Here is a tiny trained network, its code and every weight. The questions are about switching its units off for an input and a class, where a switched-off unit gives its printed mean instead of its output.

import numpy as np


def w(rows, s, z=0):
    codes = np.array(rows[::2]) - 128.0
    scale = np.full(codes.shape[1], s)
    scale[-1] = z or s
    return codes * scale


def f(y):
    return y / 2 * (1 + np.tanh(0.7978845608 * (y + 0.044715 * y**3)))


def log_softmax(a):
    a = a - a.max(-1, keepdims=True)
    return a - np.log(np.exp(a).sum(-1, keepdims=True))


def net(x, mask):
    res = np.array(x, float).reshape(1, 4) / 4 @ E
    y = f(res @ A[0][:, :-1].T + A[0][:, -1])
    res = res + np.where(mask, y, B[0][:, -1]) @ B[0][:, :-1]
    return log_softmax(res[-1] @ U[:, :-1].T + U[:, -1])


A, B = {}, {}
E = w([
[202,150,142],'x0',
[86,146,210],'x1',
[87,105,194],'x2',
[160,2,168],'x3',
],0.0071)
A[0] = w([
[183,218,149,227],'n0',
[68,128,242,226],'n1',
[71,240,205,219],'n2',
[148,71,177,226],'n3',
[143,53,178,227],'n4',
[6,141,201,206],'n5',
[103,124,166,108],'n6',
[68,157,125,151],'n7',
[29,72,177,117],'n8',
[255,135,67,253],'n9',
],0.011,0.0041)
B[0] = w([
[58,185,151,211],'n0',
[54,77,74,239],'n1',
[19,153,79,254],'n2',
[145,14,193,203],'n3',
[158,38,174,216],'n4',
[73,49,2,240],'n5',
[89,99,105,138],'n6',
[127,140,12,167],'n7',
[65,81,122,186],'n8',
[190,162,222,247],'n9',
],0.0071,0.0067)
U = w([
[142,140,115,3],'0',
[72,255,169,126],'1',
[98,34,154,86],'2',
[143,164,63,154],'3',
[201,70,138,163],'4',
[138,93,178,147],'5',
[62,97,38,109],'6',
[160,179,165,195],'7',
],0.0087,0.0045)

Each question gives the input, the list of numbers given to net, and the class t.
The units are the neurons (one row each of A and B). Each row of codes is followed by its name. A weight is (code - 128) times the scale printed after its matrix; where a second scale follows, it is the last column's (A, B and U).
mask holds one flag per neuron, in row order. A switched-off neuron (its flag False) gives its mean, the last column of its row in B, instead of its output. The means were averaged over made-up inputs and are rounded, as every weight is.
A unit's drop is (log p(t) with every unit on - log p(t) with that unit switched off) / (log p(t) with every unit on - log p(t) with every unit switched off).
The circuit of an input: a set's keep is (log p(t) with only the set's units on - log p(t) with every unit switched off) / (log p(t) with every unit on - log p(t) with every unit switched off). Starting from all 10 units, units are removed one at a time, each time the one whose removal leaves the highest keep (on an exact tie, the one counted first), for as long as the keep stays at least 0.8.
units of the circuit, in order: the units of the circuit, biggest drop first
top k neurons: the k neurons with the biggest drops, biggest first
drop of u: that unit's drop, to one decimal
input [-1,5,6,2], class 6: units of the circuit, in order => n5
input [8,8,4,-5], class 6: units of the circuit, in order => n5, n2
input [5,-5,2,-4], class 7: units of the circuit, in order => n9, n5
input [-3,-6,-8,2], class 7: units of the circuit, in order => n9, n5, n1
input [-2,-6,-7,2], class 7: units of the circuit, in order => n9, n5, n1
input [2,-6,-7,4], class 7: units of the circuit, in order => n9, n5
input [-8,-8,4,2], class 4: top 2 neurons => n2, n1
input [1,8,-3,-8], class 6: top 4 neurons => n5, n9, n2, n7
input [6,-7,-8,-6], class 7: top 2 neurons => n9, n2
input [-5,-5,0,3], class 4: drop of n5 => 0.1
input [-4,-1,-7,4], class 5: drop of n5 => 0.2
input [3,-8,1,0], class 7: drop of n2 => 0.0
